Here is a tiny trained network, its code and every weight. The questions are about switching its units off for an input and a class, where a switched-off unit gives its printed mean instead of its output.

import numpy as np


def w(rows, s, z=0):
    codes = np.array(rows[::2]) - 128.0
    scale = np.full(codes.shape[1], s)
    scale[-1] = z or s
    return codes * scale


def f(y):
    return y / 2 * (1 + np.tanh(0.7978845608 * (y + 0.044715 * y**3)))


def log_softmax(a):
    a = a - a.max(-1, keepdims=True)
    return a - np.log(np.exp(a).sum(-1, keepdims=True))


def net(x, mask):
    res = np.array(x, float).reshape(1, 5) / 4 @ E
    y = f(res @ A[0][:, :-1].T + A[0][:, -1])
    res = res + np.where(mask, y, B[0][:, -1]) @ B[0][:, :-1]
    return log_softmax(res[-1] @ U[:, :-1].T + U[:, -1])


A, B = {}, {}
E = w([
[107,151,139,69,235,56,94],'x0',
[102,118,106,135,137,138,139],'x1',
[236,194,121,119,205,207,117],'x2',
[153,162,149,152,120,104,125],'x3',
[100,254,19,59,90,117,123],'x4',
],0.0088)
A[0] = w([
[112,107,136,150,96,102,95,143],'N1',
[119,136,169,141,122,143,113,156],'N2',
[150,176,100,107,85,197,129,14],'N3',
[71,122,120,99,98,34,110,113],'N4',
[88,141,108,89,132,52,135,106],'N5',
[125,126,149,110,244,83,114,2],'N6',
[115,140,102,164,10,185,140,3],'N7',
[84,76,147,137,51,60,118,234],'N8',
[141,155,90,131,70,146,122,121],'N9',
[175,97,154,193,141,215,130,126],'N10',
[148,154,105,120,157,114,127,75],'N11',
[122,109,120,167,106,103,148,99],'N12',
[121,143,168,109,117,122,148,150],'N13',
[127,32,185,178,193,74,123,29],'N14',
[142,115,141,165,129,203,145,142],'N15',
[130,102,144,161,127,152,136,130],'N16',
[71,53,158,165,18,53,121,26],'N17',
[145,165,112,114,189,169,112,69],'N18',
[98,129,105,132,125,77,139,101],'N19',
[103,95,141,162,133,110,119,109],'N20',
[169,126,165,141,142,119,103,110],'N21',
[111,131,119,124,133,106,146,105],'N22',
[144,136,141,117,110,142,159,163],'N23',
[147,74,148,140,179,82,109,156],'N24',
[106,153,140,114,88,170,89,130],'N25',
[143,164,117,115,162,160,99,190],'N26',
[136,171,78,108,95,147,110,60],'N27',
[175,96,105,167,148,115,116,124],'N28',
[133,156,108,87,152,99,113,87],'N29',
[84,145,147,117,121,112,117,104],'N30',
],0.012,0.0066)
B[0] = w([
[119,132,111,112,139,130,139,159],'N1',
[125,98,127,132,147,135,117,148],'N2',
[109,60,133,171,123,117,158,161],'N3',
[132,107,118,139,120,89,36,205],'N4',
[140,111,146,109,115,87,51,186],'N5',
[138,111,121,156,103,197,219,178],'N6',
[122,249,135,58,153,119,180,184],'N7',
[118,211,121,51,161,146,170,248],'N8',
[146,124,135,129,153,165,166,167],'N9',
[120,58,122,173,117,103,35,226],'N10',
[125,133,114,83,139,131,116,142],'N11',
[114,119,135,110,111,145,150,144],'N12',
[111,93,114,118,118,119,143,137],'N13',
[123,242,123,51,122,136,187,224],'N14',
[126,78,135,169,125,85,96,188],'N15',
[149,110,128,138,122,104,118,164],'N16',
[151,66,128,209,123,182,207,223],'N17',
[125,208,145,107,103,118,175,170],'N18',
[154,134,151,116,124,97,88,153],'N19',
[140,163,129,142,121,134,139,157],'N20',
[83,94,109,128,118,140,138,157],'N21',
[142,143,147,120,113,106,106,131],'N22',
[108,110,110,129,105,148,134,147],'N23',
[130,143,113,163,129,146,182,197],'N24',
[144,128,145,142,146,133,150,144],'N25',
[121,113,136,128,136,139,180,191],'N26',
[134,130,152,141,132,155,183,167],'N27',
[123,102,113,130,123,123,117,153],'N28',
[100,149,117,113,115,107,101,161],'N29',
[125,123,136,123,127,113,100,142],'N30',
],0.016,0.011)
U = w([
[157,98,147,206,156,211,209,252],'0',
[133,226,143,47,187,132,155,11],'1',
[141,65,147,171,125,52,1,114],'2',
],0.0078,0.0018)

Each question gives the input, the list of numbers given to net, and the class t.
The units are the neurons (one row each of A and B). Each row of codes is followed by its name. A weight is (code - 128) times the scale printed after its matrix; where a second scale follows, it is the last column's (A, B and U).
mask holds one flag per neuron, in row order. A switched-off neuron (its flag False) gives its mean, the last column of its row in B, instead of its output. The means were averaged over made-up inputs and are rounded, as every weight is.
A unit's drop is (log p(t) with every unit on - log p(t) with that unit switched off) / (log p(t) with every unit on - log p(t) with every unit switched off).
The circuit of an input: a set's keep is (log p(t) with only the set's units on - log p(t) with every unit switched off) / (log p(t) with every unit on - log p(t) with every unit switched off). Starting from the 12 units with the biggest drops (on a tie, the unit counted first), units are removed one at a time, each time the one whose removal leaves the highest keep (on an exact tie, the one counted first), for as long as the keep stays at least 0.8.
units of the circuit, in order: the units of the circuit, biggest drop first
top k neurons: the k neurons with the biggest drops, biggest first
drop when u is switched off: that unit's drop, to one decimal
input [1,1,-7,2,-4], class 1: units of the circuit, in order	[N8]
input [-6,-2,-6,-4,1], class 1: top 2 neurons	[N7 N8]
input [0,7,2,-2,5], class 0: top 3 neurons	[N8 N14 N7]
input [-1,4,6,-5,7], class 0: top 3 neurons	[N3 N8 N14]
input [4,-2,0,8,2], class 2: top 2 neurons	[N14 N8]
input [3,0,-1,5,8], class 2: top 2 neurons	[N8 N14]
input [8,3,-7,5,-8], class 1: top 2 neurons	[N14 N8]
input [4,4,2,-4,-1], class 0: top 4 neurons	[N8 N14 N7 N6]
input [3,-6,-4,5,2], class 2: top 2 neurons	[N14 N4]
input [-4,0,1,1,7], class 0: top 2 neurons	[N3 N8]
input [4,-2,0,-8,-5], class 1: top 2 neurons	[N14 N17]
input [-6,4,5,-2,8], class 0: top 3 neurons	[N3 N8 N14]
input [-4,8,-8,3,1], class 1: top 4 neurons	[N8 N7 N10 N6]
input [-8,-4,0,1,2], class 1: units of the circuit, in order	[N7]
input [6,-1,7,-7,0], class 0: top 4 neurons	[N6 N14 N8 N7]
input [-5,7,-4,3,3], class 1: drop when N7 is switched off	2.0
input [-8,-8,-8,0,3], class 1: drop when N8 is switched off	3.4
input [-6,-7,7,2,-6], class 2: drop when N10 is switched off	0.0
